Here is a tiny trained network, its code and every weight. The questions are about switching its units off for an input and a target symbol, where a switched-off unit gives its printed mean instead of its output.

import numpy as np


def w(rows, s, z=0):
    codes = np.array(rows[::2]) - 128.0
    scale = np.full(codes.shape[1], s)
    scale[-1] = z or s
    return codes * scale


def norm(h):
    return h / np.sqrt((h * h).mean(-1, keepdims=True) + 1e-5)


def softmax(a):
    e = np.exp(a - a.max(-1, keepdims=True))
    return e / e.sum(-1, keepdims=True)


def log_softmax(a):
    a = a - a.max(-1, keepdims=True)
    return a - np.log(np.exp(a).sum(-1, keepdims=True))


def net(x, mask):
    ids = ['ΛΞΠΣΨαβγεζηθμτφω'.index(c) for c in x.split()]
    T = len(ids)
    res = E[ids] + P[:T]
    u = 0
    for l in range(3):
        r = norm(res)
        for j in range(2):
            rows = slice(2 * j, 2 * j + 2)
            q, k, v = (r @ M[l][rows].T for M in (Q, K, V))
            z = softmax(np.where(np.tri(T) > 0, q @ k.T / 2**0.5, -1e9)) @ v
            o = O[l][rows]
            res = res + np.where(mask[u + j], z, o[:, -1]) @ o[:, :-1]
        u += 2
    return log_softmax(norm(res)[-1] @ U[:, :-1].T + U[:, -1])


Q, K, V, O = {}, {}, {}, {}
E = w([
[115,183,117,144,145,112,121,154,210,131],'Λ',
[63,32,85,67,94,130,170,127,151,124],'Ξ',
[59,81,156,41,92,148,68,147,184,78],'Π',
[71,132,152,151,12,72,99,162,86,79],'Σ',
[156,81,201,72,68,87,165,154,124,171],'Ψ',
[42,179,117,121,121,127,112,198,166,53],'α',
[166,197,165,160,68,140,116,202,124,142],'β',
[121,28,108,66,98,176,120,129,162,182],'γ',
[62,150,82,136,34,108,94,82,171,127],'ε',
[112,139,105,1,66,64,102,156,122,140],'ζ',
[55,140,172,194,87,126,87,122,195,144],'η',
[108,123,156,118,58,83,175,122,175,86],'θ',
[91,167,172,144,74,165,192,198,129,109],'μ',
[98,113,90,140,40,69,139,133,104,150],'τ',
[99,118,87,155,80,154,48,201,136,136],'φ',
[154,58,111,166,104,63,92,175,186,131],'ω',
],0.0091)
P = w([
[107,145,141,110,79,76,108,141,175,129],'0',
[66,146,154,90,21,116,111,227,253,177],'1',
[99,153,138,126,135,85,124,109,120,140],'2',
[77,147,118,117,60,136,115,199,201,176],'3',
[117,142,130,138,140,105,124,102,112,128],'4',
[97,130,95,130,64,142,122,188,189,158],'5',
[135,135,125,148,141,119,126,96,105,117],'6',
[115,119,84,136,83,164,132,187,183,135],'7',
[154,127,122,153,147,134,126,92,108,104],'8',
[127,109,77,137,83,170,138,181,171,127],'9',
[172,122,115,165,157,143,132,86,103,85],'10',
[148,103,84,128,81,185,133,154,161,109],'11',
[170,116,116,166,157,138,141,79,100,78],'12',
],0.012)
Q[0] = w([
[110,178,177,93,226,152,120,78,34,164],'L0H1',
[150,106,81,116,71,197,147,247,219,153],'L0H1',
[121,114,40,141,1,124,114,175,203,115],'L0H2',
[185,113,142,124,69,167,100,192,170,102],'L0H2',
],0.0086)
K[0] = w([
[37,159,188,40,22,130,113,243,231,218],'L0H1',
[219,153,156,83,214,239,91,39,13,41],'L0H1',
[216,119,78,189,207,180,129,3,22,32],'L0H2',
[175,78,212,178,189,186,100,63,94,67],'L0H2',
],0.0068)
V[0] = w([
[218,156,186,17,86,89,82,29,143,200],'L0H1',
[184,126,187,185,147,109,245,157,115,220],'L0H1',
[157,155,32,71,116,63,249,142,137,139],'L0H2',
[166,162,2,119,174,164,168,103,118,158],'L0H2',
],0.0058)
O[0] = w([
[244,221,101,121,41,241,125,30,101,61,121],'L0H1',
[107,48,144,154,44,11,72,124,186,16,17],'L0H1',
[202,203,62,164,138,2,216,192,196,194,173],'L0H2',
[91,240,17,164,139,92,126,130,40,115,3],'L0H2',
],0.0058,0.0044)
Q[1] = w([
[153,154,123,75,194,86,101,25,80,77],'L1H1',
[50,122,142,251,178,93,125,47,136,153],'L1H1',
[83,138,103,129,84,185,170,254,185,92],'L1H2',
[127,129,88,115,82,163,115,248,157,163],'L1H2',
],0.0085)
K[1] = w([
[103,168,136,28,100,129,87,88,220,177],'L1H1',
[39,181,120,230,98,160,102,129,204,189],'L1H1',
[141,115,117,238,221,153,205,68,74,1],'L1H2',
[153,94,97,182,198,126,132,57,65,100],'L1H2',
],0.0083)
V[1] = w([
[140,176,72,70,64,138,89,215,86,144],'L1H1',
[106,170,157,78,138,61,133,112,2,87],'L1H1',
[129,211,203,146,196,124,149,99,224,95],'L1H2',
[135,174,93,164,146,93,16,57,125,169],'L1H2',
],0.0075)
O[1] = w([
[190,108,35,104,156,116,50,149,64,112,150],'L1H1',
[217,89,128,63,25,142,100,176,187,152,1],'L1H1',
[137,85,121,135,160,177,199,180,75,54,187],'L1H2',
[131,189,225,1,201,119,156,134,160,67,55],'L1H2',
],0.0075,0.0071)
Q[2] = w([
[233,250,120,138,83,35,66,26,194,124],'L2H1',
[147,44,161,144,88,225,88,241,189,73],'L2H1',
[64,38,236,81,203,48,123,108,171,134],'L2H2',
[189,68,188,133,155,75,129,58,2,79],'L2H2',
],0.0056)
K[2] = w([
[146,204,139,47,3,91,164,249,230,168],'L2H1',
[180,113,202,228,112,226,108,95,136,66],'L2H1',
[108,164,225,45,113,47,111,160,220,40],'L2H2',
[173,200,150,123,200,80,189,91,105,17],'L2H2',
],0.0057)
V[2] = w([
[57,57,38,29,119,128,163,97,253,101],'L2H1',
[202,69,164,112,157,35,171,52,22,90],'L2H1',
[98,175,114,177,131,181,216,196,152,116],'L2H2',
[178,146,132,47,192,87,131,19,88,119],'L2H2',
],0.004)
O[2] = w([
[80,21,56,101,235,182,255,124,253,96,123],'L2H1',
[86,148,233,223,111,148,178,183,157,230,86],'L2H1',
[211,136,69,131,103,62,59,33,138,105,223],'L2H2',
[50,69,87,211,78,118,112,100,200,165,3],'L2H2',
],0.005,0.0051)
U = w([
[87,56,87,104,189,137,204,171,107,210,20],'Λ',
[97,46,160,75,143,175,107,103,127,52,155],'Ξ',
[187,219,165,90,217,132,167,102,111,125,199],'Π',
[122,199,85,176,114,69,131,157,118,223,92],'Σ',
[101,118,159,127,50,96,63,126,72,64,140],'Ψ',
[64,203,69,126,73,175,109,61,116,86,54],'α',
[99,42,158,167,151,38,65,177,178,105,128],'β',
[113,128,99,106,139,145,172,209,55,25,21],'γ',
[162,117,114,219,66,188,193,192,148,120,1],'ε',
[165,95,124,146,80,114,161,56,161,16,120],'ζ',
[176,114,109,59,144,64,93,153,181,105,239],'η',
[69,150,150,87,160,132,54,144,83,187,135],'θ',
[48,177,194,136,112,109,141,99,171,134,193],'μ',
[254,189,139,158,109,200,93,127,95,126,103],'τ',
[190,90,203,126,115,137,118,123,150,209,247],'φ',
[174,124,119,126,140,241,153,72,105,199,84],'ω',
],0.0079,0.0041)

Each question gives the input, a string of symbols that net reads in full, and the target symbol t.
The units are the heads (2 rows each of Q, K, V and O). Each row of codes is followed by its name. A weight is (code - 128) times the scale printed after its matrix; where a second scale follows, it is the last column's (O and U).
mask holds one flag per head, layer by layer. A switched-off head (its flag False) gives its mean, the last column of its rows in O, instead of its output. The means were averaged over made-up inputs and are rounded, as every weight is.
A unit's drop is (log p(t) with every unit on - log p(t) with that unit switched off) / (log p(t) with every unit on - log p(t) with every unit switched off).
The circuit of an input: a set's keep is (log p(t) with only the set's units on - log p(t) with every unit switched off) / (log p(t) with every unit on - log p(t) with every unit switched off). Starting from all 6 units, units are removed one at a time, each time the one whose removal leaves the highest keep (on an exact tie, the one counted first), for as long as the keep stays at least 0.8.
circuit, biggest first: the units of the circuit, biggest drop first
unit that matters most: the unit with the biggest drop
heads that matter: for each layer, one digit per head in row order, 1 if its drop is at least 0.15 and else 0, layers parted by /
drop of u: that unit's drop, to one decimal
input τ τ Λ τ, target γ: heads that matter : 00 / 01 / 00
input μ ω τ μ μ α Λ θ τ ε, target η: unit that matters most : L1H2
input θ η Ξ Σ α Λ φ, target θ: heads that matter : 11 / 00 / 00
input Σ α τ Π ε τ ε Ψ, target Π: heads that matter : 00 / 01 / 00
input ω α Ξ γ α τ θ τ τ β, target η: circuit, biggest first : [L1H2; L2H1]
input μ α ω β Ψ μ τ τ γ ζ, target α: heads that matter : 11 / 00 / 00
input ω τ ε α, target Π: circuit, biggest first : [L1H2; L0H1]
input ε θ τ Ψ Ψ η Ξ α, target Σ: heads that matter : 01 / 01 / 00
input Σ Π τ Ξ γ Σ θ ζ, target ε: circuit, biggest first : [L1H2; L1H1]
input γ Σ φ η, target θ: heads that matter : 10 / 00 / 00
input ε Ψ Σ τ τ τ Λ γ φ Ξ, target θ: circuit, biggest first : [L0H2; L1H2; L0H1]
input ω Σ Ψ η, target ζ: heads that matter : 10 / 00 / 00
input τ τ ω τ α Ξ τ Λ Λ β τ ω μ, target ε: circuit, biggest first : [L1H1; L1H2]
input θ φ ω θ, target μ: heads that matter : 00 / 10 / 00
input τ τ τ ζ γ ζ Λ Σ, target γ: unit that matters most : L1H2
input ε Λ Ξ Π τ μ θ Λ γ φ, target α: heads that matter : 11 / 01 / 00
input Ψ β ω φ, target μ: circuit, biggest first : [L1H1; L1H2]
input Ψ ζ Λ Π Λ Λ η μ, target Ξ: heads that matter : 01 / 00 / 00
input θ α ε Λ μ θ, target β: heads that matter : 10 / 00 / 00
input θ φ ζ ε, target τ: circuit, biggest first : [L0H1]
input τ Ξ γ ε η ω ε Ξ Ξ Λ Π τ, target ω: heads that matter : 11 / 00 / 00
input Λ ε γ Σ φ τ Ξ Ξ, target Σ: heads that matter : 01 / 01 / 00
input Λ α η Ξ Ψ γ τ ε τ α τ ε, target η: circuit, biggest first : [L0H2; L1H2; L1H1]
input Ξ Λ γ ω ε Ξ ε Λ η Ψ ε Π, target Π: heads that matter : 10 / 01 / 00
input Ψ θ θ Λ φ θ Σ Λ, target φ: heads that matter : 01 / 10 / 00
input Ξ τ η τ Λ α η β φ τ, target θ: circuit, biggest first : [L0H2; L0H1; L1H2]
input ε θ α Λ ε α η θ, target Ξ: circuit, biggest first : [L0H2]
input γ Σ Σ ω ω θ Λ τ τ τ η, target μ: drop of L1H1 : 0.8
input τ θ Σ τ τ τ τ θ ζ Π μ, target ε: drop of L1H2 : 0.4
